Each row is followed by its class. Each block has new classes.
[ -1.2 -21.8   1.8   0.1   6.1 -11.4   1.1  -0.4   4.1  -1.2  -0.1  11.6
 -41.0  -6.8  -2.4   5.9   5.6  -0.4  -7.4  27.3  -0.6   0.3  -7.9  13.6
  -4.2  -5.0]	tera
[ -4.6  -9.0   0.4  -5.9   4.3  -3.9  -2.8  -1.3  -2.6  -4.6   0.8  -3.7
 -34.0  -2.2   0.7  -2.2  -6.1  -3.6  -4.6   6.4  -1.4   1.2  -7.3  -7.0
   3.0  -2.3]	res
[ -4.4  -0.5   1.9  -0.9  -1.1  -2.7 -11.5   1.0   0.3   8.8   4.1   5.3
 -15.3   5.2 -22.1  -3.9   7.3  -3.6 -10.5  -5.4 -11.6  -2.0  -1.4   3.7
  -2.8  -0.2]	res
[ -5.5 -12.8  -3.5   1.3   9.8  -5.3  -5.4   0.7  -3.6   0.3   6.6   3.6
 -38.6  -1.0 -22.8  -1.3  -2.9  -5.0 -10.5  -0.3  -8.5   2.1  -6.1   4.5
  -0.5   2.1]	tera
[ -2.1 -17.8  -6.2  -0.9   5.2  -3.3  -0.4  -3.1   0.7   0.5   8.4  -6.0
 -37.4   2.0  -5.1  -2.4  -4.9   1.7  -7.4  -2.2  -6.5  -5.8  -6.3   1.1
   0.7  -1.2]	tera
[ -2.3  -5.4  -2.5  -5.7   4.9  -2.2  -5.1  -0.7   0.3   0.7   6.5   2.7
 -29.2   4.2 -24.3   1.8  -4.9  12.7  -5.7 -18.2  -7.9  -3.0  -4.6  12.9
  -4.1   1.9]	res
[ -0.7  -4.6  -3.8  -0.8  10.9  -1.6  -0.5  -1.1  -3.5  -7.7  -1.1   4.5
 -42.6  -0.3  -1.8   0.5  -5.4  -4.0  -7.5  17.2  -6.5   2.3  -7.8  -1.6
   5.9   0.3]	tera
[  0.0   4.3   3.2  -5.1  14.2  -3.6   0.1  -4.7  -6.3   0.4   6.3  -8.4
 -12.5  -0.3  -7.2  -3.5  -7.5  -8.2  -1.6 -24.8 -10.2  -1.1  -3.1  -9.6
  -0.2  -0.8]	tup
[-8.2  0.2  2.0  1.0 10.2 -5.0 -0.3 -0.4 -0.6  0.7 -0.4  8.7 -8.5  2.0
 -5.4 -9.5  8.2 -8.6 -4.4 -6.2 -6.1  1.2 -3.4  5.9 -1.7  1.3]	tup
[ -2.9 -13.7  -1.5  -1.7  -5.4  -1.6  -4.1   3.3  -2.8   6.0   5.3  -5.6
 -10.1   1.8  -8.1   0.9  -0.1  -1.7 -11.7  -3.7  -4.9  -0.6  -4.0  -7.3
  -4.8  -1.8]	res
[ -2.8  -1.9   0.7  -0.6   9.8  -0.5 -10.3  -6.3   1.9   0.2  13.9  14.2
 -45.2   2.2 -29.9  -2.6   0.1  10.0 -11.6 -22.8 -14.7  -2.2  -2.5  19.6
  -0.7   0.4]	res
[  1.9 -15.0  -4.0 -11.0 -21.7  -3.1  -6.1   8.9  -1.2   1.1  -6.8 -21.9
  -9.6  -1.6   1.8   4.7 -18.6   7.3  -3.3  -0.3 -12.0  -9.0  -7.5 -29.8
   0.4  -1.4]	res
[ -4.9   1.9  -4.0  -1.4   0.3  -2.1   0.5  -4.4 -11.8   4.6   6.4 -11.1
   6.5   1.7   6.4  -3.3  -5.4 -12.1  -1.9 -12.6  -6.1  -1.8   1.5 -23.6
   1.7   0.2]	tup
[ -0.9   9.8   3.4   3.2  14.6   2.5  -8.1  -3.3  -6.6   3.4  13.2   6.6
 -16.4   1.5 -21.7   2.4 -10.4   7.2  -8.0 -35.4 -14.3  -3.2  -6.9   9.0
   2.4   1.6]	res
[ -6.4   2.9   0.4   2.4  13.1   2.9  -2.6  -5.8  -6.0   2.2   8.9   6.7
  -9.0   1.7 -12.3  -4.1   9.7 -10.0  -6.3 -14.6  -8.8   0.7  -1.3   4.7
  -2.2   2.5]	tup
[ -8.2 -11.4   0.0  -7.1  -0.8  -5.4 -10.2   3.7  -0.2   5.8   5.8   2.7
 -30.5  -0.4 -21.5  -5.0   1.6  -7.5 -13.7 -35.0  -4.7   6.1  -7.5   6.1
  -1.1  -0.4]	tup
[ -5.2  -0.5  -2.0  -5.2  -1.1  -1.6  -1.5  -1.6  -5.1   6.4   9.4  -7.6
  -2.2   4.4  -0.1  -5.3  -4.6  -2.4  -5.8 -26.0  -7.4   1.4  -1.8 -17.7
  -1.4   3.2]	tup
[ -4.7 -17.0   0.3  -2.0   1.1  -2.4   5.7   0.5   0.8  -0.7  -0.5  -4.2
 -22.2   2.2  -5.1  -0.8  -0.7   4.7  -3.8 -21.4  -3.4  -1.2  -5.5  -2.1
  -4.1   1.1]	tera
[ -7.2   4.8   3.7  -1.9  24.2   5.0  -5.7  -9.8  -9.8   0.1   5.8   1.2
 -14.6  -1.8 -10.5  -4.4 -18.2  -4.0  -1.7 -43.3 -12.6   4.0  -1.8   0.2
  -1.2  -1.4]	tup
[ -3.3  -8.8  -0.4   0.7   9.2  -5.8  -1.5   0.0   0.2  -0.4   0.7   1.0
 -10.9   3.9  -3.5  -1.7   6.7   2.8  -4.2  -0.3  -3.7  -1.5  -1.8   5.8
  -1.6  -0.5]	tup
[ -9.0 -24.8  -4.2  -6.3  14.3 -11.1   1.3  -5.7   5.2  -4.4   8.2  11.8
 -66.6  -3.1  -4.7  -1.0  -2.2 -13.9  -6.4  15.2  -8.2   3.3 -11.0  12.7
   1.0   0.7]	tera
[-11.1  -9.0  -0.9   0.1   8.6  -3.7  -3.8  -9.3  -2.6   6.9   3.3   8.8
 -23.5  -2.9  -3.8  -3.1   7.4 -17.4 -12.2  11.3  -4.3   1.6  -8.6   9.5
  -1.2  -4.3]	tup
[ -3.9   3.6   6.6   2.4   9.1  -6.6  -1.2  -6.1  -7.3  10.9   7.4  16.0
  -9.1  -2.0  -7.2  -8.9   6.3 -23.3  -7.5  -1.8   0.8  -3.4   0.6  -2.4
  -2.3   2.5]	tup
[ -0.3 -16.8   5.4  -3.5   8.7   1.0  -5.9  -2.8   0.6  -5.7   5.3   1.2
 -54.3   3.7 -24.2  -0.3 -11.2   8.0  -5.6 -13.0 -10.9   0.9 -13.5   9.5
   2.6  -1.3]	tera
[ -7.4 -24.5  -0.5  -4.4  -8.6 -14.0  -3.8  12.5  15.7   7.8   2.0   8.8
 -31.0   3.8 -14.7   0.5  21.3   3.9 -19.2  38.1   2.9   2.0  -2.7  25.5
  -3.9  -1.8]	res
[ -6.8  -4.9   0.5   0.2   3.4  -2.9  -6.9  -1.7  -7.6   4.9  14.2  -1.5
  -2.6   2.1  -0.5  -3.0   6.1  -6.1  -0.7 -16.7  -4.8  -3.2   1.7   7.6
  -2.0   8.1]	tup
